Here is a tiny trained network, its code and every weight. The questions are about switching its units off for an input and a target symbol, where a switched-off unit gives its printed mean instead of its output.

import numpy as np


def w(rows, s, z=0):
    codes = np.array(rows[::2]) - 128.0
    scale = np.full(codes.shape[1], s)
    scale[-1] = z or s
    return codes * scale


def f(y):
    return y / 2 * (1 + np.tanh(0.7978845608 * (y + 0.044715 * y**3)))


def softmax(a):
    e = np.exp(a - a.max(-1, keepdims=True))
    return e / e.sum(-1, keepdims=True)


def log_softmax(a):
    a = a - a.max(-1, keepdims=True)
    return a - np.log(np.exp(a).sum(-1, keepdims=True))


def net(x, mask):
    ids = ['ΞΦαβγημπστω'.index(c) for c in x.split()]
    T = len(ids)
    res = E[ids] + P[:T]
    r = res
    for j in range(3):
        rows = slice(2 * j, 2 * j + 2)
        q, k, v = (r @ M[0][rows].T for M in (Q, K, V))
        z = softmax(np.where(np.tri(T) > 0, q @ k.T / 2**0.5, -1e9)) @ v
        o = O[0][rows]
        res = res + np.where(mask[j], z, o[:, -1]) @ o[:, :-1]
    y = f(res @ A[0][:, :-1].T + A[0][:, -1])
    res = res + np.where(mask[3:11], y, B[0][:, -1]) @ B[0][:, :-1]
    return log_softmax(res[-1] @ U[:, :-1].T + U[:, -1])


Q, K, V, O, A, B = {}, {}, {}, {}, {}, {}
E = w([
[252,32,127],'Ξ',
[130,97,142],'Φ',
[105,67,174],'α',
[125,182,151],'β',
[130,147,170],'γ',
[120,160,185],'η',
[165,149,179],'μ',
[127,146,148],'π',
[128,133,171],'σ',
[5,195,239],'τ',
[114,146,149],'ω',
],0.022)
P = w([
[102,89,1],'0',
[135,92,121],'1',
[138,136,168],'2',
[112,175,182],'3',
[71,222,163],'4',
[55,192,106],'5',
],0.0095)
Q[0] = w([
[140,141,192],'h1',
[254,139,48],'h1',
[144,73,107],'h2',
[139,129,100],'h2',
[201,100,69],'h3',
[167,192,121],'h3',
],0.0096)
K[0] = w([
[109,82,192],'h1',
[238,3,35],'h1',
[130,148,17],'h2',
[124,80,5],'h2',
[79,43,2],'h3',
[56,65,128],'h3',
],0.0066)
V[0] = w([
[213,77,141],'h1',
[50,2,162],'h1',
[251,104,99],'h2',
[57,247,101],'h2',
[52,137,47],'h3',
[165,240,79],'h3',
],0.0087)
O[0] = w([
[149,148,71,62],'h1',
[55,173,107,255],'h1',
[170,226,48,15],'h2',
[176,184,173,93],'h2',
[78,42,211,93],'h3',
[254,95,125,23],'h3',
],0.0087,0.0057)
A[0] = w([
[110,214,198,238],'n1',
[231,97,195,254],'n2',
[75,150,55,103],'n3',
[132,66,247,236],'n4',
[181,153,97,134],'n5',
[177,83,202,63],'n6',
[171,28,23,65],'n7',
[73,155,163,207],'n8',
],0.012,0.0045)
B[0] = w([
[110,84,93,219],'n1',
[112,28,91,151],'n2',
[211,141,212,161],'n3',
[205,140,99,254],'n4',
[109,205,254,130],'n5',
[137,188,212,156],'n6',
[33,53,110,140],'n7',
[69,189,80,235],'n8',
],0.009,0.019)
U = w([
[188,91,167,183],'Ξ',
[140,166,126,83],'Φ',
[147,143,124,109],'α',
[168,166,123,92],'β',
[140,139,141,75],'γ',
[143,255,171,61],'η',
[81,73,87,78],'μ',
[171,153,66,254],'π',
[133,116,247,96],'σ',
[145,137,127,82],'τ',
[65,175,110,153],'ω',
],0.0093,0.0071)

Each question gives the input, a string of symbols that net reads in full, and the target symbol t.
The units are the heads (2 rows each of Q, K, V and O) and the neurons (one row each of A and B). Each row of codes is followed by its name. A weight is (code - 128) times the scale printed after its matrix; where a second scale follows, it is the last column's (O, A, B and U).
mask holds one flag per unit, heads first, then neurons. A switched-off unit (its flag False) gives its mean, the last column of its rows in O or B, instead of its output. The means were averaged over made-up inputs and are rounded, as every weight is.
A unit's drop is (log p(t) with every unit on - log p(t) with that unit switched off) / (log p(t) with every unit on - log p(t) with every unit switched off).
The circuit of an input: a set's keep is (log p(t) with only the set's units on - log p(t) with every unit switched off) / (log p(t) with every unit on - log p(t) with every unit switched off). Starting from all 11 units, units are removed one at a time, each time the one whose removal leaves the highest keep (on an exact tie, the one counted first), for as long as the keep stays at least 0.8.
circuit, biggest first: the units of the circuit, biggest drop first
unit that matters most: the unit with the biggest drop
k most important neurons: the k neurons with the biggest drops, biggest first
which heads matter: for each layer, one digit per head in row order, 1 if its drop is at least 0.15 and else 0, layers parted by /
drop when u is switched off: that unit's drop, to one decimal
input γ τ Φ τ α, target σ: which heads matter => 110
input α α α, target ω: circuit, biggest first => (h3; h1)
input γ α Φ η, target π: unit that matters most => h1
input α Φ α α τ τ, target η: which heads matter => 010
input γ β η α Φ τ, target η: which heads matter => 111
input γ β ω, target Ξ: circuit, biggest first => (h3; h1; n8)
input β γ β Φ, target Ξ: which heads matter => 101
input Φ γ ω τ Ξ, target μ: circuit, biggest first => (n7; h1; n2)
input α α μ, target ω: circuit, biggest first => (n4; h3; h1)
input γ β α, target Ξ: circuit, biggest first => (h3; n8; h1)
input β β β, target Ξ: 2 most important neurons => (n2; n8)
input α γ α μ, target ω: 2 most important neurons => (n4; n3)
input β β γ, target Ξ: drop when n5 is switched off => 0.0
input β α η, target π: drop when n4 is switched off => -0.1
input α α β α τ α, target σ: unit that matters most => n6
input γ α α, target ω: drop when n2 is switched off => 0.1
